Here is a tiny trained network, its code and every weight. The questions are about switching its units off for an input and a target symbol, where a switched-off unit gives its printed mean instead of its output.

import numpy as np


def w(rows, s, z=0):
    codes = np.array(rows[::2]) - 128.0
    scale = np.full(codes.shape[1], s)
    scale[-1] = z or s
    return codes * scale


def f(y):
    return y / 2 * (1 + np.tanh(0.7978845608 * (y + 0.044715 * y**3)))


def softmax(a):
    e = np.exp(a - a.max(-1, keepdims=True))
    return e / e.sum(-1, keepdims=True)


def log_softmax(a):
    a = a - a.max(-1, keepdims=True)
    return a - np.log(np.exp(a).sum(-1, keepdims=True))


def net(x, mask):
    ids = ['αγδζημξπστφψω'.index(c) for c in x.split()]
    T = len(ids)
    res = E[ids] + P[:T]
    u = 0
    for l in range(2):
        r = res
        for j in range(2):
            rows = slice(2 * j, 2 * j + 2)
            q, k, v = (r @ M[l][rows].T for M in (Q, K, V))
            z = softmax(np.where(np.tri(T) > 0, q @ k.T / 2**0.5, -1e9)) @ v
            o = O[l][rows]
            res = res + np.where(mask[u + j], z, o[:, -1]) @ o[:, :-1]
        u += 2
        y = f(res @ A[l][:, :-1].T + A[l][:, -1])
        res = res + np.where(mask[u : u + 8], y, B[l][:, -1]) @ B[l][:, :-1]
        u += 8
    return log_softmax(res[-1] @ U[:, :-1].T + U[:, -1])


Q, K, V, O, A, B = {}, {}, {}, {}, {}, {}
E = w([
[99,151,174,92,108,234,132,227,216,124,42],'α',
[117,195,125,198,60,190,127,52,186,47,97],'γ',
[160,132,85,125,255,145,80,82,217,61,88],'δ',
[54,231,49,134,156,71,155,55,63,113,184],'ζ',
[138,108,213,92,214,184,156,41,49,197,139],'η',
[40,211,214,86,123,94,176,178,62,91,174],'μ',
[193,87,67,130,161,109,172,194,159,42,38],'ξ',
[192,170,77,52,91,135,7,192,101,89,138],'π',
[60,81,228,104,224,121,166,150,183,45,168],'σ',
[112,167,107,184,55,63,95,192,136,188,130],'τ',
[176,146,100,153,207,164,141,189,206,130,157],'φ',
[140,160,119,13,85,107,134,43,191,114,182],'ψ',
[46,98,42,107,107,139,93,123,29,35,151],'ω',
],0.016)
P = w([
[147,216,144,165,172,164,2,133,197,194,98],'0',
[90,163,95,171,124,137,43,133,141,152,170],'1',
[98,137,104,159,121,118,86,154,113,137,182],'2',
[98,142,103,136,108,114,127,150,117,130,161],'3',
[107,128,116,119,111,103,149,162,113,125,151],'4',
[118,125,130,110,111,108,171,168,103,126,146],'5',
[129,110,141,90,110,88,173,180,101,118,135],'6',
[124,115,155,76,112,95,184,184,107,120,102],'7',
],0.0083)
Q[0] = w([
[181,4,77,185,116,140,122,133,198,185,120],'L0H1',
[176,178,134,113,214,128,121,111,108,74,137],'L0H1',
[142,69,97,144,149,156,159,233,253,165,88],'L0H2',
[112,98,36,172,248,60,173,161,221,27,142],'L0H2',
],0.005)
K[0] = w([
[140,127,98,190,135,124,137,149,146,126,86],'L0H1',
[168,136,139,82,183,114,148,141,128,85,119],'L0H1',
[181,66,128,176,136,100,137,253,211,142,104],'L0H2',
[130,65,74,145,181,106,163,137,171,39,149],'L0H2',
],0.0078)
V[0] = w([
[226,116,111,104,152,97,204,121,89,31,3],'L0H1',
[180,39,105,177,53,28,212,184,123,183,53],'L0H1',
[117,157,172,116,95,126,84,94,145,107,57],'L0H2',
[172,133,116,50,199,117,185,166,132,83,120],'L0H2',
],0.0049)
O[0] = w([
[94,158,86,56,86,154,137,95,177,213,55,4],'L0H1',
[154,109,68,134,72,144,253,142,77,92,76,39],'L0H1',
[188,98,184,151,128,124,99,185,106,119,215,127],'L0H2',
[119,111,149,194,180,122,7,104,175,131,189,187],'L0H2',
],0.0072,0.0028)
A[0] = w([
[57,135,69,214,85,113,41,109,59,255,115,22],'L0N1',
[97,131,233,72,151,203,163,81,46,183,121,136],'L0N2',
[166,44,79,38,100,160,253,88,114,146,49,4],'L0N3',
[165,201,33,225,120,155,76,102,137,244,105,108],'L0N4',
[138,124,148,162,159,241,159,222,153,150,114,123],'L0N5',
[146,133,128,207,141,174,128,56,132,29,98,130],'L0N6',
[117,195,158,111,193,173,48,87,170,137,160,167],'L0N7',
[104,174,75,122,144,181,58,114,91,50,75,148],'L0N8',
],0.0065,0.0036)
B[0] = w([
[67,41,144,142,98,162,93,104,155,153,146,164],'L0N1',
[165,126,121,149,151,161,135,145,137,169,193,164],'L0N2',
[2,182,154,41,159,196,160,81,168,173,138,139],'L0N3',
[183,150,186,131,198,67,52,104,121,123,164,174],'L0N4',
[95,111,60,185,97,85,96,62,107,142,150,168],'L0N5',
[196,107,69,205,142,93,104,152,165,151,146,149],'L0N6',
[96,112,82,72,110,116,215,141,132,132,86,253],'L0N7',
[140,96,91,152,132,139,106,146,25,127,149,173],'L0N8',
],0.0095,0.0066)
Q[1] = w([
[137,151,154,132,11,147,225,236,66,2,44],'L1H1',
[148,55,73,139,184,116,36,149,155,78,36],'L1H1',
[170,116,128,122,167,219,190,96,164,107,80],'L1H2',
[99,96,164,128,190,80,88,102,105,157,95],'L1H2',
],0.0064)
K[1] = w([
[149,119,152,145,12,104,134,183,117,151,66],'L1H1',
[148,88,46,133,159,130,89,139,164,88,99],'L1H1',
[145,124,122,143,152,145,95,105,150,102,124],'L1H2',
[108,117,135,93,157,149,121,112,131,107,150],'L1H2',
],0.011)
V[1] = w([
[132,39,228,168,84,172,38,44,141,119,86],'L1H1',
[134,124,155,201,116,118,3,165,194,177,194],'L1H1',
[84,73,210,129,18,71,88,98,107,201,143],'L1H2',
[102,123,166,115,108,120,119,177,90,198,82],'L1H2',
],0.0049)
O[1] = w([
[30,101,92,118,192,142,107,118,143,112,227,3],'L1H1',
[3,43,187,75,24,64,199,170,162,181,146,224],'L1H1',
[232,151,76,102,177,111,131,101,156,117,120,128],'L1H2',
[177,127,214,68,190,101,45,132,81,179,92,137],'L1H2',
],0.0055,0.005)
A[1] = w([
[225,145,162,200,160,89,2,158,164,110,105,193],'L1N1',
[107,221,159,90,97,138,113,127,205,175,137,214],'L1N2',
[77,105,103,84,147,206,138,131,107,86,141,67],'L1N3',
[230,141,84,144,138,48,122,165,35,114,152,128],'L1N4',
[189,150,109,81,126,144,170,97,18,94,85,97],'L1N5',
[199,98,31,170,188,112,122,139,138,102,84,152],'L1N6',
[121,108,85,62,164,176,97,159,172,182,46,253],'L1N7',
[147,134,148,84,160,146,101,213,129,49,118,94],'L1N8',
],0.0073,0.0036)
B[1] = w([
[200,142,47,128,234,127,110,101,158,111,112,244],'L1N1',
[254,115,180,133,146,103,103,75,74,58,151,205],'L1N2',
[244,73,121,120,194,124,120,151,132,112,62,147],'L1N3',
[84,154,115,64,207,185,162,108,147,157,49,253],'L1N4',
[125,61,150,168,116,140,7,120,140,149,172,150],'L1N5',
[150,147,191,177,63,99,91,111,98,133,206,228],'L1N6',
[94,116,152,124,98,78,175,184,107,145,176,232],'L1N7',
[96,174,116,141,124,147,76,158,186,157,140,171],'L1N8',
],0.0078,0.0053)
U = w([
[95,109,140,159,2,103,138,214,109,158,189,230],'α',
[142,151,104,88,142,108,226,171,117,141,23,159],'γ',
[182,139,129,203,154,83,55,151,155,140,165,218],'δ',
[51,183,124,114,158,109,132,62,100,131,97,186],'ζ',
[153,110,143,119,149,171,154,144,106,176,160,132],'η',
[121,207,207,144,125,152,98,190,68,85,149,101],'μ',
[121,137,145,114,114,146,113,143,128,127,123,63],'ξ',
[119,163,102,61,115,171,77,183,170,162,151,54],'π',
[84,99,179,113,183,150,137,144,198,76,104,137],'σ',
[119,135,149,125,122,136,117,152,121,124,128,5],'τ',
[118,137,145,116,119,141,113,149,130,123,126,32],'φ',
[166,112,123,51,94,124,131,109,129,82,149,130],'ψ',
[124,76,146,129,139,139,97,155,53,73,108,61],'ω',
],0.0078,0.0024)

Each question gives the input, a string of symbols that net reads in full, and the target symbol t.
The units are the heads (2 rows each of Q, K, V and O) and the neurons (one row each of A and B). Each row of codes is followed by its name. A weight is (code - 128) times the scale printed after its matrix; where a second scale follows, it is the last column's (O, A, B and U).
mask holds one flag per unit, layer by layer, with each layer's heads first. A switched-off unit (its flag False) gives its mean, the last column of its rows in O or B, instead of its output. The means were averaged over made-up inputs and are rounded, as every weight is.
A unit's drop is (log p(t) with every unit on - log p(t) with that unit switched off) / (log p(t) with every unit on - log p(t) with every unit switched off).
The circuit of an input: a set's keep is (log p(t) with only the set's units on - log p(t) with every unit switched off) / (log p(t) with every unit on - log p(t) with every unit switched off). Starting from the 12 units with the biggest drops (on a tie, the unit counted first), units are removed one at a time, each time the one whose removal leaves the highest keep (on an exact tie, the one counted first), for as long as the keep stays at least 0.8.
circuit, biggest first: the units of the circuit, biggest drop first
unit that matters most: the unit with the biggest drop
k most important neurons: the k neurons with the biggest drops, biggest first
k most important neurons of layer l: the k neurons of layer l with the biggest drops, biggest first
which heads matter: for each layer, one digit per head in row order, 1 if its drop is at least 0.15 and else 0, layers parted by /
drop of u: that unit's drop, to one decimal
input ξ τ ψ μ ω ξ π, target π: 4 most important neurons of layer 1 -> (L1N4, L1N8, L1N5, L1N2)
input μ δ ξ μ φ δ, target α: 2 most important neurons -> (L1N6, L1N7)
input η τ τ τ ξ φ, target δ: which heads matter -> 01 / 00
input φ η σ ω ξ φ, target α: circuit, biggest first -> (L1H1, L1N1, L0N5)
input φ μ ξ σ ξ τ, target δ: 3 most important neurons -> (L0N7, L0N4, L1N1)
input μ ξ γ, target δ: circuit, biggest first -> (L0N6)
input τ σ σ ξ τ τ, target γ: circuit, biggest first -> (L0H1, L0H2, L1N4)
input δ π ξ ξ, target α: circuit, biggest first -> (L0H1, L1N7, L1N6)
input τ η ξ τ ξ ψ μ δ, target δ: circuit, biggest first -> (L1N6, L0N6)
input ψ ξ τ μ α ζ ξ, target α: which heads matter -> 11 / 00
input δ τ γ ζ ξ α γ, target α: which heads matter -> 01 / 11
input σ τ η ξ, target δ: circuit, biggest first -> (L0H2, L1N6)
input τ τ τ δ σ η γ, target δ: which heads matter -> 10 / 00
input π τ τ π τ σ δ φ, target δ: circuit, biggest first -> (L0N7, L1H1, L0N5)
input ξ η τ π τ δ, target δ: circuit, biggest first -> (L0N6)
input δ α η ω, target ω: 3 most important neurons -> (L0N8, L1N3, L0N4)
input ξ φ α, target α: 2 most important neurons of layer 0 -> (L0N5, L0N4)
input σ σ μ τ, target δ: 2 most important neurons -> (L0N7, L1N1)
input η α ζ π ω π, target π: 2 most important neurons -> (L1N8, L1N4)
input η δ τ μ ξ α, target α: unit that matters most -> L0N4
input ξ ψ τ ξ τ τ, target γ: 2 most important neurons of layer 1 -> (L1N4, L1N6)
input μ τ ω, target ω: drop of L0N8 -> 0.5
input τ ω ξ, target δ: drop of L0N4 -> 0.0
input α δ μ ω τ π τ δ, target α: drop of L1H2 -> 0.1
